Below is a small trained network, with its code and all its weights. Each question gives an input and a class and asks what happens when units are switched off, that is, made to give their printed mean instead of their output.

import numpy as np


def w(rows, s, z=0):
    codes = np.array(rows[::2]) - 128.0
    scale = np.full(codes.shape[1], s)
    scale[-1] = z or s
    return codes * scale


def f(y):
    return np.maximum(y, 0)


def log_softmax(a):
    a = a - a.max(-1, keepdims=True)
    return a - np.log(np.exp(a).sum(-1, keepdims=True))


def net(x, mask):
    res = np.array(x, float).reshape(1, 7) / 4 @ E
    y = f(res @ A[0][:, :-1].T + A[0][:, -1])
    res = res + np.where(mask, y, B[0][:, -1]) @ B[0][:, :-1]
    return log_softmax(res[-1] @ U[:, :-1].T + U[:, -1])


A, B = {}, {}
E = w([
[162,164,191],'x0',
[225,187,68],'x1',
[203,19,77],'x2',
[230,79,234],'x3',
[128,211,248],'x4',
[254,217,91],'x5',
[50,175,157],'x6',
],0.0034)
A[0] = w([
[129,158,90,120],'n1',
[126,106,142,254],'n2',
[139,112,144,147],'n3',
[153,191,98,204],'n4',
[112,78,97,137],'n5',
[119,154,192,128],'n6',
[102,207,173,144],'n7',
[58,73,139,172],'n8',
[93,109,133,234],'n9',
[106,94,93,151],'n10',
[248,153,181,145],'n11',
],0.018,0.0044)
B[0] = w([
[107,150,86,160],'n1',
[138,43,136,211],'n2',
[121,117,151,157],'n3',
[105,97,28,206],'n4',
[209,124,107,188],'n5',
[44,153,167,181],'n6',
[11,175,112,205],'n7',
[121,24,181,221],'n8',
[103,56,147,207],'n9',
[198,125,104,184],'n10',
[223,4,110,255],'n11',
],0.027,0.0071)
U = w([
[191,142,115,114],'0',
[203,34,170,206],'1',
[192,235,248,36],'2',
[150,129,73,104],'3',
[148,156,208,2],'4',
[107,101,90,206],'5',
[178,203,253,31],'6',
[46,141,198,106],'7',
],0.0054,0.0027)

Each question gives the input, the list of numbers given to net, and the class t.
The units are the neurons (one row each of A and B). Each row of codes is followed by its name. A weight is (code - 128) times the scale printed after its matrix; where a second scale follows, it is the last column's (A, B and U).
mask holds one flag per neuron, in row order. A switched-off neuron (its flag False) gives its mean, the last column of its row in B, instead of its output. The means were averaged over made-up inputs and are rounded, as every weight is.
A unit's drop is (log p(t) with every unit on - log p(t) with that unit switched off) / (log p(t) with every unit on - log p(t) with every unit switched off).
The circuit of an input: a set's keep is (log p(t) with only the set's units on - log p(t) with every unit switched off) / (log p(t) with every unit on - log p(t) with every unit switched off). Starting from all 11 units, units are removed one at a time, each time the one whose removal leaves the highest keep (on an exact tie, the one counted first), for as long as the keep stays at least 0.8.
circuit, biggest first: the units of the circuit, biggest drop first
k most important neurons: the k neurons with the biggest drops, biggest first
drop when u is switched off: that unit's drop, to one decimal
input [1,6,-4,-3,4,-5,-3], class 7: most important neuron => [n11]
input [-1,-4,1,-6,1,6,-4], class 5: 3 most important neurons => [n11; n4; n5]
input [-8,-2,-5,8,8,0,0], class 7: circuit, biggest first => [n7; n6]
input [-2,0,-1,-2,5,5,-6], class 3: 3 most important neurons => [n8; n4; n9]
input [5,0,-4,-4,-4,3,-4], class 5: circuit, biggest first => [n11; n4]
input [3,5,-8,-3,-5,4,-1], class 5: circuit, biggest first => [n4; n7]
input [-1,5,-1,-2,6,0,-7], class 3: 3 most important neurons => [n8; n4; n9]
input [-8,-5,-8,6,-5,7,0], class 5: circuit, biggest first => [n11; n8]
input [1,5,5,-4,-1,-1,8], class 3: 2 most important neurons => [n11; n8]
input [5,5,-4,4,2,3,8], class 5: 2 most important neurons => [n7; n11]
input [8,3,-5,8,4,-7,3], class 7: 2 most important neurons => [n7; n6]
input [2,8,7,-7,3,8,1], class 3: 3 most important neurons => [n4; n8; n1]
input [8,8,-8,3,-1,4,0], class 5: 2 most important neurons => [n7; n4]
input [4,-2,-6,3,8,1,2], class 7: circuit, biggest first => [n7]
input [-2,-4,2,-7,7,-3,7], class 7: drop when n2 is switched off => 0.0
input [-8,7,-3,-8,2,2,-7], class 3: drop when n8 is switched off => 0.1
input [6,6,-7,-6,0,5,-2], class 5: drop when n7 is switched off => 0.2
